Below are the code and all the weights of a small trained network. Each question names an input and a class and asks about switching units off, where a switched-off unit gives its printed mean instead of its output.

import numpy as np


def w(rows, s, z=0):
    codes = np.array(rows[::2]) - 128.0
    scale = np.full(codes.shape[1], s)
    scale[-1] = z or s
    return codes * scale


def norm(h):
    return h / np.sqrt((h * h).mean(-1, keepdims=True) + 1e-5)


def f(y):
    return y / 2 * (1 + np.tanh(0.7978845608 * (y + 0.044715 * y**3)))


def log_softmax(a):
    a = a - a.max(-1, keepdims=True)
    return a - np.log(np.exp(a).sum(-1, keepdims=True))


def net(x, mask):
    res = np.array(x, float).reshape(1, 6) / 4 @ E
    u = 0
    for l in range(4):
        y = f(norm(res) @ A[l][:, :-1].T + A[l][:, -1])
        res = res + np.where(mask[u : u + 4], y, B[l][:, -1]) @ B[l][:, :-1]
        u += 4
    return log_softmax(norm(res)[-1] @ U[:, :-1].T + U[:, -1])


A, B = {}, {}
E = w([
[131,126,127,128,130],'x0',
[126,128,132,129,128],'x1',
[130,128,128,131,125],'x2',
[174,169,199,224,58],'x3',
[135,4,79,191,91],'x4',
[74,76,227,88,127],'x5',
],0.0018)
A[0] = w([
[174,250,171,37,170,3],'0.n0',
[94,119,96,101,156,141],'0.n1',
[164,199,4,148,93,71],'0.n2',
[72,102,70,75,214,71],'0.n3',
],0.0034,0.00054)
B[0] = w([
[1,100,66,238,119,251],'0.n0',
[152,141,147,139,104,150],'0.n1',
[198,97,187,153,229,195],'0.n2',
[185,169,154,127,39,202],'0.n3',
],0.0033,0.0014)
A[1] = w([
[125,118,130,156,98,178],'1.n0',
[89,76,59,40,233,7],'1.n1',
[151,150,73,150,140,137],'1.n2',
[128,254,181,78,156,46],'1.n3',
],0.0034,0.0018)
B[1] = w([
[122,159,128,124,152,253],'1.n0',
[166,178,133,102,2,119],'1.n1',
[130,113,160,102,155,190],'1.n2',
[61,65,56,174,85,147],'1.n3',
],0.0043,0.00057)
A[2] = w([
[178,4,97,157,87,2],'2.n0',
[80,119,158,114,107,172],'2.n1',
[181,26,113,144,107,41],'2.n2',
[82,117,175,114,118,228],'2.n3',
],0.0043,0.00067)
B[2] = w([
[47,231,124,114,146,254],'2.n0',
[169,109,93,152,169,205],'2.n1',
[15,254,122,141,172,228],'2.n2',
[178,108,78,155,170,234],'2.n3',
],0.0034,0.00097)
A[3] = w([
[164,162,198,252,87,148],'3.n0',
[128,112,57,30,57,184],'3.n1',
[47,45,245,80,73,154],'3.n2',
[108,119,56,113,188,254],'3.n3',
],0.0033,0.0015)
B[3] = w([
[115,75,118,2,86,248],'3.n0',
[139,112,212,165,84,178],'3.n1',
[218,197,35,173,175,194],'3.n2',
[126,66,184,137,108,248],'3.n3',
],0.0044,0.0016)
U = w([
[3,156,99,164,127,102],'0',
[186,111,172,51,14,102],'1',
[141,106,152,131,153,253],'2',
[235,138,87,154,212,46],'3',
],0.0073,0.0035)

Each question gives the input, the list of numbers given to net, and the class t.
The units are the neurons (one row each of A and B). Each row of codes is followed by its name. A weight is (code - 128) times the scale printed after its matrix; where a second scale follows, it is the last column's (A, B and U).
mask holds one flag per neuron, layer by layer. A switched-off neuron (its flag False) gives its mean, the last column of its row in B, instead of its output. The means were averaged over made-up inputs and are rounded, as every weight is.
A unit's drop is (log p(t) with every unit on - log p(t) with that unit switched off) / (log p(t) with every unit on - log p(t) with every unit switched off).
The circuit of an input: a set's keep is (log p(t) with only the set's units on - log p(t) with every unit switched off) / (log p(t) with every unit on - log p(t) with every unit switched off). Starting from the 12 units with the biggest drops (on a tie, the unit counted first), units are removed one at a time, each time the one whose removal leaves the highest keep (on an exact tie, the one counted first), for as long as the keep stays at least 0.8.
units of the circuit, in order: the units of the circuit, biggest drop first
unit that matters most: the unit with the biggest drop
k most important neurons: the k neurons with the biggest drops, biggest first
k most important neurons of layer l: the k neurons of layer l with the biggest drops, biggest first
input [-7,2,6,-7,4,-2], class 1: units of the circuit, in order : 1.n1, 3.n1
input [-6,2,8,0,8,7], class 0: most important neuron of layer 0 : 0.n2
input [4,8,-4,-8,1,-8], class 1: 2 most important neurons of layer 3 : 3.n2, 3.n1
input [-1,-4,4,-7,3,7], class 1: units of the circuit, in order : 1.n1, 0.n0
input [-7,1,7,-1,-1,-1], class 2: units of the circuit, in order : 0.n2, 3.n2
input [5,-3,6,-2,7,6], class 0: units of the circuit, in order : 2.n2, 2.n0
input [4,-3,6,5,-7,-5], class 0: 4 most important neurons : 0.n0, 3.n2, 1.n3, 0.n3
input [-3,-3,-1,4,6,-4], class 0: 3 most important neurons : 2.n2, 2.n0, 3.n2
input [1,-7,0,7,-4,-4], class 1: units of the circuit, in order : 3.n0, 2.n2
input [6,7,1,-1,-4,7], class 3: units of the circuit, in order : 3.n2, 2.n2
input [-3,-7,2,6,-6,3], class 0: units of the circuit, in order : 0.n0, 1.n3
input [5,-1,8,8,-5,-3], class 1: 2 most important neurons : 3.n0, 2.n2
input [6,3,-7,5,2,7], class 3: units of the circuit, in order : 3.n2, 3.n1
input [-4,3,-3,-2,2,6], class 3: units of the circuit, in order : 3.n2
input [-1,-5,5,1,-3,6], class 3: 2 most important neurons : 3.n2, 2.n2
input [1,-6,-3,-4,-1,8], class 3: 2 most important neurons : 3.n2, 3.n0
input [-1,1,-8,-4,3,5], class 3: 2 most important neurons : 3.n2, 3.n0
input [6,-2,-7,-6,8,-5], class 0: 3 most important neurons : 2.n2, 2.n0, 3.n0
input [6,6,0,-8,-5,6], class 1: 2 most important neurons of layer 0 : 0.n2, 0.n3
input [7,-5,1,-5,-3,8], class 3: 2 most important neurons : 3.n2, 3.n0
input [-7,2,-6,-8,-1,-7], class 1: unit that matters most : 1.n1
input [-7,1,5,-8,-4,7], class 1: 2 most important neurons : 1.n1, 3.n1
